Here is a tiny trained network, its code and every weight. The questions are about switching its units off for an input and a target symbol, where a switched-off unit gives its printed mean instead of its output.

import numpy as np


def w(rows, s, z=0):
    codes = np.array(rows[::2]) - 128.0
    scale = np.full(codes.shape[1], s)
    scale[-1] = z or s
    return codes * scale


def f(y):
    return y / 2 * (1 + np.tanh(0.7978845608 * (y + 0.044715 * y**3)))


def softmax(a):
    e = np.exp(a - a.max(-1, keepdims=True))
    return e / e.sum(-1, keepdims=True)


def log_softmax(a):
    a = a - a.max(-1, keepdims=True)
    return a - np.log(np.exp(a).sum(-1, keepdims=True))


def net(x, mask):
    ids = ['αβγδεζθμτφψ'.index(c) for c in x.split()]
    T = len(ids)
    res = E[ids] + P[:T]
    u = 0
    for l in range(2):
        r = res
        for j in range(2):
            rows = slice(3 * j, 3 * j + 3)
            q, k, v = (r @ M[l][rows].T for M in (Q, K, V))
            z = softmax(np.where(np.tri(T) > 0, q @ k.T / 3**0.5, -1e9)) @ v
            o = O[l][rows]
            res = res + np.where(mask[u + j], z, o[:, -1]) @ o[:, :-1]
        u += 2
        y = f(res @ A[l][:, :-1].T + A[l][:, -1])
        res = res + np.where(mask[u : u + 8], y, B[l][:, -1]) @ B[l][:, :-1]
        u += 8
    return log_softmax(res[-1] @ U[:, :-1].T + U[:, -1])


Q, K, V, O, A, B = {}, {}, {}, {}, {}, {}
E = w([
[165,151,178,179,99],'α',
[225,123,136,144,95],'β',
[130,111,196,55,122],'γ',
[114,121,82,192,68],'δ',
[193,105,125,86,148],'ε',
[102,89,98,100,58],'ζ',
[174,140,172,102,43],'θ',
[56,132,180,147,45],'μ',
[146,114,141,125,101],'τ',
[75,254,109,91,211],'φ',
[143,100,108,166,177],'ψ',
],0.008)
P = w([
[206,155,48,123,44],'0',
[214,115,96,112,4],'1',
[185,148,140,124,44],'2',
[142,159,156,146,113],'3',
[127,159,185,142,99],'4',
[124,182,206,120,87],'5',
[110,192,214,113,103],'6',
[118,162,218,106,77],'7',
[106,163,230,100,84],'8',
],0.0028)
Q[0] = w([
[202,59,137,122,111],'L0H1',
[53,195,113,138,151],'L0H1',
[49,206,141,129,99],'L0H1',
[98,57,21,119,169],'L0H2',
[97,62,2,115,172],'L0H2',
[159,198,243,140,83],'L0H2',
],0.0074)
K[0] = w([
[190,64,135,165,64],'L0H1',
[62,195,120,85,188],'L0H1',
[100,182,113,113,210],'L0H1',
[177,17,194,185,32],'L0H2',
[167,2,186,175,27],'L0H2',
[83,248,65,73,226],'L0H2',
],0.0083)
V[0] = w([
[96,225,175,111,115],'L0H1',
[42,85,175,61,172],'L0H1',
[47,228,164,180,206],'L0H1',
[217,139,178,213,71],'L0H2',
[253,137,157,156,50],'L0H2',
[93,167,53,107,101],'L0H2',
],0.0058)
O[0] = w([
[17,197,146,61,114,191],'L0H1',
[123,102,241,136,194,16],'L0H1',
[5,204,143,152,225,40],'L0H1',
[75,180,2,66,106,212],'L0H2',
[139,164,14,41,84,253],'L0H2',
[148,69,141,176,32,165],'L0H2',
],0.0051,0.0016)
A[0] = w([
[136,68,211,122,35,217],'L0N1',
[165,191,101,10,153,205],'L0N2',
[77,230,42,52,121,201],'L0N3',
[252,10,90,215,114,253],'L0N4',
[78,102,127,182,3,216],'L0N5',
[173,47,162,10,42,244],'L0N6',
[47,190,46,82,44,201],'L0N7',
[66,237,143,80,221,246],'L0N8',
],0.0054,0.0034)
B[0] = w([
[105,18,225,111,52,209],'L0N1',
[179,205,99,24,194,190],'L0N2',
[74,233,90,90,128,206],'L0N3',
[253,60,82,217,86,204],'L0N4',
[34,64,154,148,1,222],'L0N5',
[171,83,177,49,34,253],'L0N6',
[30,177,103,88,49,229],'L0N7',
[117,219,130,126,213,181],'L0N8',
],0.0049)
Q[1] = w([
[187,112,107,121,178],'L1H1',
[196,109,132,111,185],'L1H1',
[70,142,159,116,78],'L1H1',
[107,137,85,184,186],'L1H2',
[148,139,168,3,104],'L1H2',
[131,119,89,232,158],'L1H2',
],0.005)
K[1] = w([
[153,2,190,197,53],'L1H1',
[114,4,193,192,31],'L1H1',
[82,234,82,61,177],'L1H1',
[170,85,181,86,79],'L1H2',
[36,252,107,98,198],'L1H2',
[180,6,146,140,50],'L1H2',
],0.0046)
V[1] = w([
[42,102,254,74,63],'L1H1',
[168,70,69,218,49],'L1H1',
[177,64,90,181,23],'L1H1',
[78,159,57,236,132],'L1H2',
[203,92,162,29,150],'L1H2',
[234,119,11,179,243],'L1H2',
],0.0061)
O[1] = w([
[195,75,62,214,215,173],'L1H1',
[182,58,146,50,179,123],'L1H1',
[205,78,135,82,170,162],'L1H1',
[32,90,148,18,216,101],'L1H2',
[206,173,156,214,1,130],'L1H2',
[86,150,235,69,50,2],'L1H2',
],0.0062,0.0068)
A[1] = w([
[137,172,98,84,55,153],'L1N1',
[132,148,32,81,99,181],'L1N2',
[135,46,107,73,178,214],'L1N3',
[80,109,137,2,108,254],'L1N4',
[154,56,109,203,103,169],'L1N5',
[151,44,203,179,85,205],'L1N6',
[197,85,105,77,198,160],'L1N7',
[212,25,160,83,135,106],'L1N8',
],0.0061,0.0047)
B[1] = w([
[145,219,93,70,46,202],'L1N1',
[171,185,37,101,145,227],'L1N2',
[44,49,138,115,211,211],'L1N3',
[179,188,192,3,239,208],'L1N4',
[195,101,160,207,155,222],'L1N5',
[205,158,240,189,162,220],'L1N6',
[3,52,75,100,86,225],'L1N7',
[61,28,182,132,65,255],'L1N8',
],0.0057,0.007)
U = w([
[227,174,159,238,146,161],'α',
[121,56,180,177,146,83],'β',
[160,145,253,62,206,223],'γ',
[132,133,19,166,47,5],'δ',
[56,73,131,61,190,52],'ε',
[104,142,93,53,48,34],'ζ',
[175,159,206,126,73,110],'θ',
[27,121,189,178,113,44],'μ',
[148,128,137,130,121,199],'τ',
[158,204,55,66,196,245],'φ',
[105,90,48,182,211,217],'ψ',
],0.0047,0.0027)

Each question gives the input, a string of symbols that net reads in full, and the target symbol t.
The units are the heads (3 rows each of Q, K, V and O) and the neurons (one row each of A and B). Each row of codes is followed by its name. A weight is (code - 128) times the scale printed after its matrix; where a second scale follows, it is the last column's (O, A, B and U).
mask holds one flag per unit, layer by layer, with each layer's heads first. A switched-off unit (its flag False) gives its mean, the last column of its rows in O or B, instead of its output. The means were averaged over made-up inputs and are rounded, as every weight is.
A unit's drop is (log p(t) with every unit on - log p(t) with that unit switched off) / (log p(t) with every unit on - log p(t) with every unit switched off).
unit that matters most: the unit with the biggest drop
top k neurons: the k neurons with the biggest drops, biggest first
top k neurons in layer l: the k neurons of layer l with the biggest drops, biggest first
which heads matter: for each layer, one digit per head in row order, 1 if its drop is at least 0.15 and else 0, layers parted by /
input ζ γ β, target β: which heads matter => 10 / 10
input α μ μ ε, target ψ: top 3 neurons in layer 0 => L0N7; L0N5; L0N4
input γ ζ δ φ δ τ ε γ ζ, target ζ: top 4 neurons in layer 0 => L0N8; L0N6; L0N5; L0N1
input ζ β ψ, target β: which heads matter => 10 / 11
input ψ ε ζ, target γ: unit that matters most => L1H1
input ε ψ γ, target θ: which heads matter => 10 / 01
input ζ μ γ, target β: which heads matter => 10 / 11
input ε ψ ψ φ β μ μ μ β, target β: which heads matter => 01 / 10
input μ μ θ ζ, target ψ: which heads matter => 00 / 11
input φ μ μ ε ψ β ε ψ γ, target γ: which heads matter => 01 / 01
input γ γ μ ε, target α: which heads matter => 10 / 01
input α β μ, target φ: top 2 neurons in layer 1 => L1N4; L1N8
input ζ τ μ, target β: which heads matter => 10 / 10
input τ ζ ε γ γ θ, target α: which heads matter => 00 / 01
input τ δ α ζ ε θ ζ ψ φ, target φ: which heads matter => 00 / 00
input ψ τ θ, target γ: unit that matters most => L1H1
input μ μ γ, target ψ: which heads matter => 00 / 11
input ψ ε μ, target γ: which heads matter => 10 / 10
input ψ δ ε, target γ: top 2 neurons => L1N4; L0N4
input γ α γ α ψ φ γ μ, target μ: which heads matter => 11 / 10
input β β δ, target ζ: unit that matters most => L0H2
input δ ζ τ, target ε: top 3 neurons => L1N7; L1N3; L1N8
input α ζ θ ζ μ μ α, target ψ: top 2 neurons => L0N7; L0N5
input ζ β γ τ γ τ, target α: top 2 neurons in layer 0 => L0N6; L0N2
input β α θ ζ, target φ: top 4 neurons => L0N3; L1N2; L0N7; L1N4
input β μ α β θ, target φ: top 3 neurons in layer 0 => L0N3; L0N7; L0N2
input γ τ ε α φ δ, target δ: top neuron in layer 1 => L1N4
input α θ τ, target φ: top 2 neurons in layer 1 => L1N2; L1N4
